Here is a tiny trained network, its code and every weight. The questions are about switching its units off for an input and a class, where a switched-off unit gives its printed mean instead of its output.

import numpy as np


def w(rows, s, z=0):
    codes = np.array(rows[::2]) - 128.0
    scale = np.full(codes.shape[1], s)
    scale[-1] = z or s
    return codes * scale


def norm(h):
    return h / np.sqrt((h * h).mean(-1, keepdims=True) + 1e-5)


def f(y):
    return np.maximum(y, 0)


def log_softmax(a):
    a = a - a.max(-1, keepdims=True)
    return a - np.log(np.exp(a).sum(-1, keepdims=True))


def net(x, mask):
    res = np.array(x, float).reshape(1, 8) / 4 @ E
    u = 0
    for l in range(2):
        y = f(norm(res) @ A[l][:, :-1].T + A[l][:, -1])
        res = res + np.where(mask[u : u + 5], y, B[l][:, -1]) @ B[l][:, :-1]
        u += 5
    return log_softmax(norm(res)[-1] @ U[:, :-1].T + U[:, -1])


A, B = {}, {}
E = w([
[136,124,127,133,131],'x0',
[82,151,53,254,251],'x1',
[129,133,128,122,127],'x2',
[133,124,126,128,124],'x3',
[180,207,192,238,53],'x4',
[121,126,122,125,126],'x5',
[36,253,104,63,68],'x6',
[188,238,219,85,226],'x7',
],0.00064)
A[0] = w([
[166,157,156,157,64,44],'0.n0',
[134,92,77,3,158,105],'0.n1',
[161,90,200,23,42,2],'0.n2',
[63,215,93,94,77,122],'0.n3',
[175,75,153,157,126,178],'0.n4',
],0.0036,0.0012)
B[0] = w([
[43,115,157,180,86,166],'0.n0',
[60,124,193,230,139,254],'0.n1',
[103,215,29,117,161,234],'0.n2',
[254,27,163,88,172,236],'0.n3',
[158,127,144,16,134,204],'0.n4',
],0.0036,0.002)
A[1] = w([
[146,150,137,68,26,122],'1.n0',
[175,155,19,192,193,9],'1.n1',
[79,5,15,156,37,173],'1.n2',
[163,162,197,229,52,116],'1.n3',
[183,33,187,66,109,2],'1.n4',
],0.0029,0.00033)
B[1] = w([
[96,93,70,198,237,163],'1.n0',
[90,252,21,14,2,181],'1.n1',
[189,224,220,150,70,252],'1.n2',
[9,22,125,138,186,176],'1.n3',
[173,109,110,66,134,207],'1.n4',
],0.0025,0.0023)
U = w([
[97,233,1,111,119,148],'0',
[221,48,132,69,165,89],'1',
[19,64,176,235,159,20],'2',
[171,180,174,150,108,246],'3',
],0.0069,0.0011)

Each question gives the input, the list of numbers given to net, and the class t.
The units are the neurons (one row each of A and B). Each row of codes is followed by its name. A weight is (code - 128) times the scale printed after its matrix; where a second scale follows, it is the last column's (A, B and U).
mask holds one flag per neuron, layer by layer. A switched-off neuron (its flag False) gives its mean, the last column of its row in B, instead of its output. The means were averaged over made-up inputs and are rounded, as every weight is.
A unit's drop is (log p(t) with every unit on - log p(t) with that unit switched off) / (log p(t) with every unit on - log p(t) with every unit switched off).
The circuit of an input: a set's keep is (log p(t) with only the set's units on - log p(t) with every unit switched off) / (log p(t) with every unit on - log p(t) with every unit switched off). Starting from all 10 units, units are removed one at a time, each time the one whose removal leaves the highest keep (on an exact tie, the one counted first), for as long as the keep stays at least 0.8.
circuit, biggest first: the units of the circuit, biggest drop first
k most important neurons: the k neurons with the biggest drops, biggest first
k most important neurons of layer l: the k neurons of layer l with the biggest drops, biggest first
input [6,2,-3,-3,-3,-4,-4,-5], class 3: most important neuron of layer 0 => (0.n3)
input [-1,1,1,-2,-6,-3,-3,1], class 2: 2 most important neurons => (0.n1; 0.n3)
input [0,-7,2,8,5,-3,1,4], class 0: circuit, biggest first => (0.n2; 1.n2)
input [-2,-8,7,8,5,1,-8,6], class 0: circuit, biggest first => (0.n2; 0.n3)
input [1,6,-7,5,5,1,7,-5], class 1: 3 most important neurons => (0.n3; 0.n1; 0.n2)
input [8,0,2,8,3,3,8,7], class 1: circuit, biggest first => (0.n3; 1.n2)
input [4,5,8,4,4,-1,-4,-6], class 3: circuit, biggest first => (1.n2; 0.n1)
input [-3,5,8,-4,-5,0,8,2], class 1: 2 most important neurons of layer 0 => (0.n3; 0.n2)
input [-3,0,-5,-8,7,-2,-3,1], class 2: 3 most important neurons => (0.n3; 0.n0; 1.n3)
input [0,7,-3,2,1,-8,-4,0], class 0: 2 most important neurons => (1.n1; 0.n3)
input [8,5,-4,0,6,-7,-3,3], class 2: 2 most important neurons of layer 0 => (0.n2; 0.n3)
input [-7,2,2,8,-8,1,5,-3], class 2: 2 most important neurons of layer 0 => (0.n1; 0.n4)
input [-4,-5,2,0,-1,-7,-5,-2], class 0: 2 most important neurons => (0.n2; 0.n3)
input [-6,-6,-4,1,1,0,-6,0], class 0: 2 most important neurons => (0.n2; 0.n3)
input [0,-7,-2,4,1,-1,-6,2], class 0: circuit, biggest first => (0.n2)
input [3,0,-1,-1,-3,8,4,-7], class 3: 2 most important neurons of layer 0 => (0.n4; 0.n1)
input [3,0,5,-7,5,-1,5,2], class 1: 2 most important neurons => (0.n3; 0.n1)
input [-7,5,-5,1,-7,7,7,-2], class 1: 3 most important neurons of layer 0 => (0.n3; 0.n2; 0.n0)
input [0,-3,-7,5,-3,1,7,4], class 1: 2 most important neurons => (0.n3; 1.n2)
input [2,0,-1,5,-8,-1,-1,6], class 2: most important neuron of layer 0 => (0.n1)
input [7,-7,2,2,6,-7,-3,-3], class 0: 2 most important neurons => (0.n2; 0.n1)
input [1,-8,-4,2,-2,7,-8,7], class 0: 2 most important neurons of layer 0 => (0.n2; 0.n3)
input [2,4,7,-1,0,-8,-6,-7], class 3: 3 most important neurons => (1.n2; 0.n3; 0.n2)
input [-1,-3,-1,-2,7,-7,3,4], class 2: 2 most important neurons => (0.n0; 1.n3)
input [-7,-2,-5,-7,-8,-2,-5,6], class 2: 2 most important neurons of layer 0 => (0.n1; 0.n3)
input [-1,6,-6,-4,-6,-5,-5,0], class 0: 2 most important neurons of layer 1 => (1.n1; 1.n3)
input [1,5,-4,-6,2,5,-1,2], class 0: 2 most important neurons => (0.n1; 1.n1)
input [-1,-2,-5,7,-2,6,4,2], class 1: circuit, biggest first => (0.n3)
input [1,-8,6,0,-5,-5,1,7], class 0: 3 most important neurons => (0.n2; 1.n2; 0.n3)
